Below are the code and all the weights of a small trained network. Each question names an input and a class and asks about switching units off, where a switched-off unit gives its printed mean instead of its output.

import numpy as np


def w(rows, s, z=0):
    codes = np.array(rows[::2]) - 128.0
    scale = np.full(codes.shape[1], s)
    scale[-1] = z or s
    return codes * scale


def norm(h):
    return h / np.sqrt((h * h).mean(-1, keepdims=True) + 1e-5)


def f(y):
    return np.maximum(y, 0)


def log_softmax(a):
    a = a - a.max(-1, keepdims=True)
    return a - np.log(np.exp(a).sum(-1, keepdims=True))


def net(x, mask):
    res = np.array(x, float).reshape(1, 8) / 4 @ E
    u = 0
    for l in range(3):
        y = f(norm(res) @ A[l][:, :-1].T + A[l][:, -1])
        res = res + np.where(mask[u : u + 5], y, B[l][:, -1]) @ B[l][:, :-1]
        u += 5
    return log_softmax(norm(res)[-1] @ U[:, :-1].T + U[:, -1])


A, B = {}, {}
E = w([
[122,134,123,119,128,128,128,133,129,126,117],'x0',
[128,128,112,123,125,124,122,142,121,130,121],'x1',
[110,14,221,76,135,212,129,189,62,168,69],'x2',
[121,132,138,115,125,127,134,108,146,124,112],'x3',
[115,137,127,113,115,121,135,131,131,132,119],'x4',
[133,123,124,118,133,116,118,124,131,130,120],'x5',
[48,138,172,225,99,65,67,83,29,160,66],'x6',
[138,128,90,151,217,109,254,119,111,225,88],'x7',
],0.0085)
A[0] = w([
[138,47,155,88,152,190,157,155,97,167,85,28],'0.n1',
[137,53,209,78,145,183,115,194,121,143,105,47],'0.n2',
[61,179,159,253,119,55,62,86,77,165,71,74],'0.n3',
[83,103,167,62,101,188,45,126,106,81,152,100],'0.n4',
[18,33,202,174,127,107,107,115,13,136,53,2],'0.n5',
],0.0058,0.0051)
B[0] = w([
[75,121,168,103,173,123,186,180,109,76,149,207],'0.n1',
[143,91,104,118,85,83,155,87,98,35,118,219],'0.n2',
[75,62,127,70,163,114,166,73,78,49,152,255],'0.n3',
[174,88,95,141,51,153,117,110,100,130,148,206],'0.n4',
[225,255,113,155,136,140,76,125,210,186,129,240],'0.n5',
],0.0085,0.0065)
A[1] = w([
[156,222,115,146,240,97,218,105,89,231,101,180],'1.n1',
[163,213,71,144,120,97,64,105,200,70,156,157],'1.n2',
[142,126,248,169,127,183,25,146,56,243,2,136],'1.n3',
[87,138,225,128,219,145,137,190,123,128,74,15],'1.n4',
[169,84,80,198,141,102,117,172,172,196,149,2],'1.n5',
],0.006,0.0029)
B[1] = w([
[158,31,87,173,67,130,152,135,188,94,59,254],'1.n1',
[138,150,195,139,107,181,113,193,86,221,125,209],'1.n2',
[180,235,73,148,71,199,67,157,255,205,154,186],'1.n3',
[204,85,135,147,169,56,212,150,148,167,98,160],'1.n4',
[103,163,106,109,74,184,137,157,147,138,110,136],'1.n5',
],0.0086,0.0085)
A[2] = w([
[109,67,107,114,254,124,237,155,96,216,81,74],'2.n1',
[88,104,60,152,217,64,197,51,86,141,107,72],'2.n2',
[40,166,176,120,91,62,17,66,34,29,213,2],'2.n3',
[138,189,84,142,161,125,146,125,228,140,143,102],'2.n4',
[114,234,155,91,139,157,51,105,130,140,211,160],'2.n5',
],0.0077,0.0051)
B[2] = w([
[105,218,158,114,212,99,90,103,101,157,140,255],'2.n1',
[51,129,141,149,54,162,27,137,43,79,201,223],'2.n2',
[189,97,128,110,246,99,229,154,199,158,61,248],'2.n3',
[136,111,109,165,73,85,88,86,147,151,95,210],'2.n4',
[34,205,184,85,178,146,128,138,58,162,168,237],'2.n5',
],0.011,0.0061)
U = w([
[120,222,173,96,89,186,64,165,123,167,192,134],'0',
[113,117,173,100,246,98,201,140,106,114,104,254],'1',
[192,128,43,200,99,98,144,113,243,174,68,127],'2',
[46,73,92,194,81,81,103,64,62,49,124,62],'3',
[159,11,137,76,42,163,128,149,129,2,149,7],'4',
],0.014,0.0023)

Each question gives the input, the list of numbers given to net, and the class t.
The units are the neurons (one row each of A and B). Each row of codes is followed by its name. A weight is (code - 128) times the scale printed after its matrix; where a second scale follows, it is the last column's (A, B and U).
mask holds one flag per neuron, layer by layer. A switched-off neuron (its flag False) gives its mean, the last column of its row in B, instead of its output. The means were averaged over made-up inputs and are rounded, as every weight is.
A unit's drop is (log p(t) with every unit on - log p(t) with that unit switched off) / (log p(t) with every unit on - log p(t) with every unit switched off).
The circuit of an input: a set's keep is (log p(t) with only the set's units on - log p(t) with every unit switched off) / (log p(t) with every unit on - log p(t) with every unit switched off). Starting from the 12 units with the biggest drops (on a tie, the unit counted first), units are removed one at a time, each time the one whose removal leaves the highest keep (on an exact tie, the one counted first), for as long as the keep stays at least 0.8.
circuit, biggest first: the units of the circuit, biggest drop first
k most important neurons: the k neurons with the biggest drops, biggest first
k most important neurons of layer l: the k neurons of layer l with the biggest drops, biggest first
drop of u: that unit's drop, to one decimal
input [1,7,2,4,-8,2,6,1], class 2: circuit, biggest first : 0.n5
input [-7,7,1,-2,5,-5,-6,0], class 4: 3 most important neurons : 0.n5, 2.n3, 2.n5
input [-2,5,-2,8,5,-3,4,0], class 1: circuit, biggest first : 0.n3, 2.n3
input [1,0,-8,0,-2,7,1,-2], class 1: circuit, biggest first : 0.n5, 2.n3, 1.n1
input [8,7,8,-6,3,-8,6,6], class 2: 2 most important neurons : 0.n5, 1.n3
input [3,-5,-7,7,-5,-1,0,-4], class 0: 2 most important neurons : 1.n2, 0.n3
input [-6,-4,0,8,2,7,1,3], class 3: 2 most important neurons : 1.n3, 0.n5
input [8,4,3,-8,5,5,1,6], class 2: 2 most important neurons : 0.n3, 1.n1
input [-1,7,1,6,-4,1,6,-7], class 0: 2 most important neurons of layer 1 : 1.n3, 1.n2
input [-8,4,-1,0,3,5,0,7], class 2: 2 most important neurons : 0.n3, 1.n1
input [7,3,-6,5,2,0,1,1], class 3: 3 most important neurons : 0.n5, 1.n3, 0.n3
input [2,-8,0,1,4,-5,0,5], class 2: 2 most important neurons : 0.n3, 1.n1
input [2,3,8,-4,-4,-4,8,-6], class 0: 2 most important neurons : 1.n3, 0.n5
input [-4,6,1,8,2,-8,7,-1], class 0: 4 most important neurons : 0.n5, 0.n2, 1.n3, 0.n1
input [-1,4,8,0,0,-3,7,-7], class 0: circuit, biggest first : 1.n3
input [-2,-1,4,5,3,-2,8,-7], class 0: 2 most important neurons : 0.n5, 1.n3
input [-8,6,0,-6,2,6,-8,-2], class 0: 4 most important neurons of layer 0 : 0.n3, 0.n2, 0.n1, 0.n4
input [-5,-4,7,-1,3,3,7,8], class 2: 2 most important neurons : 0.n5, 1.n3
input [-3,2,-2,-2,-4,1,3,-6], class 1: 2 most important neurons : 2.n3, 1.n1
input [4,6,7,8,-5,-8,6,-3], class 0: most important neuron of layer 0 : 0.n5
input [2,5,-1,6,-4,3,7,-1], class 1: 2 most important neurons : 0.n3, 2.n3
input [-3,-7,-2,4,-7,7,4,3], class 3: 2 most important neurons : 0.n3, 2.n2
input [6,1,-6,-5,6,7,1,7], class 3: 2 most important neurons of layer 2 : 2.n2, 2.n3
input [-5,7,-3,-8,6,4,-6,-1], class 0: drop of 1.n1 : 2.0
input [-1,-1,-3,-3,-4,3,-6,-2], class 0: drop of 1.n1 : 0.4
input [6,-6,4,-3,-6,-1,5,6], class 2: drop of 0.n5 : 1.2
input [-1,-1,8,5,-4,2,5,2], class 2: most important neuron of layer 1 : 1.n3
input [-2,1,-4,-2,-1,-6,1,2], class 3: drop of 0.n5 : 1.3
